Below are the code and all the weights of a small trained network. Each question names an input and a class and asks about switching units off, where a switched-off unit gives its printed mean instead of its output.

import numpy as np


def w(rows, s, z=0):
    codes = np.array(rows[::2]) - 128.0
    scale = np.full(codes.shape[1], s)
    scale[-1] = z or s
    return codes * scale


def f(y):
    return y / 2 * (1 + np.tanh(0.7978845608 * (y + 0.044715 * y**3)))


def log_softmax(a):
    a = a - a.max(-1, keepdims=True)
    return a - np.log(np.exp(a).sum(-1, keepdims=True))


def net(x, mask):
    res = np.array(x, float).reshape(1, 3) / 4 @ E
    y = f(res @ A[0][:, :-1].T + A[0][:, -1])
    res = res + np.where(mask, y, B[0][:, -1]) @ B[0][:, :-1]
    return log_softmax(res[-1] @ U[:, :-1].T + U[:, -1])


A, B = {}, {}
E = w([
[143,58,64,52,182,110,224],'x0',
[7,99,188,214,172,71,139],'x1',
[88,223,65,126,54,53,224],'x2',
],0.011)
A[0] = w([
[174,57,166,122,142,152,130,166],'N1',
[104,219,162,119,51,136,120,210],'N2',
[76,186,151,149,83,99,147,144],'N3',
[161,13,188,152,229,173,133,218],'N4',
[238,198,77,110,45,60,191,142],'N5',
[174,122,60,82,118,191,140,148],'N6',
[88,202,117,178,148,22,215,209],'N7',
[162,4,94,61,173,109,146,177],'N8',
[180,184,164,149,90,181,112,100],'N9',
[117,39,68,73,212,76,187,227],'N10',
[87,227,95,140,59,83,113,176],'N11',
[173,142,138,147,129,255,38,255],'N12',
],0.0099,0.0051)
B[0] = w([
[76,139,188,126,251,122,83,185],'N1',
[223,114,20,138,91,31,222,201],'N2',
[125,166,137,115,64,71,163,185],'N3',
[45,192,226,87,191,94,39,253],'N4',
[255,147,116,121,135,251,123,243],'N5',
[176,125,114,161,192,175,60,198],'N6',
[124,167,95,156,48,126,232,235],'N7',
[66,183,152,169,181,209,120,222],'N8',
[162,80,118,131,87,81,75,174],'N9',
[54,216,69,161,223,216,147,243],'N10',
[191,170,84,74,60,103,181,213],'N11',
[195,43,113,157,166,5,28,247],'N12',
],0.0082,0.015)
U = w([
[3,135,93,120,184,136,175,149],'0',
[144,145,78,89,53,99,212,175],'1',
[140,161,100,133,172,192,157,104],'2',
[163,80,138,149,137,66,78,158],'3',
[96,131,239,99,205,105,82,166],'4',
[124,101,151,112,108,159,142,3],'5',
[65,130,169,151,90,110,164,109],'6',
[198,117,92,74,114,146,123,121],'7',
],0.012,0.0035)

Each question gives the input, the list of numbers given to net, and the class t.
The units are the neurons (one row each of A and B). Each row of codes is followed by its name. A weight is (code - 128) times the scale printed after its matrix; where a second scale follows, it is the last column's (A, B and U).
mask holds one flag per neuron, in row order. A switched-off neuron (its flag False) gives its mean, the last column of its row in B, instead of its output. The means were averaged over made-up inputs and are rounded, as every weight is.
A unit's drop is (log p(t) with every unit on - log p(t) with that unit switched off) / (log p(t) with every unit on - log p(t) with every unit switched off).
The circuit of an input: a set's keep is (log p(t) with only the set's units on - log p(t) with every unit switched off) / (log p(t) with every unit on - log p(t) with every unit switched off). Starting from all 12 units, units are removed one at a time, each time the one whose removal leaves the highest keep (on an exact tie, the one counted first), for as long as the keep stays at least 0.8.
circuit, biggest first: the units of the circuit, biggest drop first
k most important neurons: the k neurons with the biggest drops, biggest first
drop of u: that unit's drop, to one decimal
input [-4,-5,-8], class 4: circuit, biggest first : N4
input [-1,-1,-1], class 3: 3 most important neurons : N4, N10, N8
input [-6,-4,1], class 7: circuit, biggest first : N4, N12
input [-1,-8,6], class 7: 2 most important neurons : N5, N6
input [3,-4,-2], class 4: circuit, biggest first : N7, N2
input [-3,-3,-4], class 3: 3 most important neurons : N12, N10, N8
input [3,-7,8], class 7: 2 most important neurons : N5, N6
input [7,-2,-1], class 0: 2 most important neurons : N10, N5
input [-1,-6,-4], class 3: 2 most important neurons : N12, N10
input [6,5,6], class 1: 3 most important neurons : N7, N4, N1
input [8,-5,-2], class 2: 2 most important neurons : N10, N6
input [4,6,5], class 1: 2 most important neurons : N7, N4
input [-4,-6,-2], class 3: drop of N12 : 0.2
input [-5,-5,0], class 3: circuit, biggest first : N12
input [4,0,-2], class 4: drop of N7 : 1.4
input [-6,-4,-6], class 3: drop of N12 : 1.2
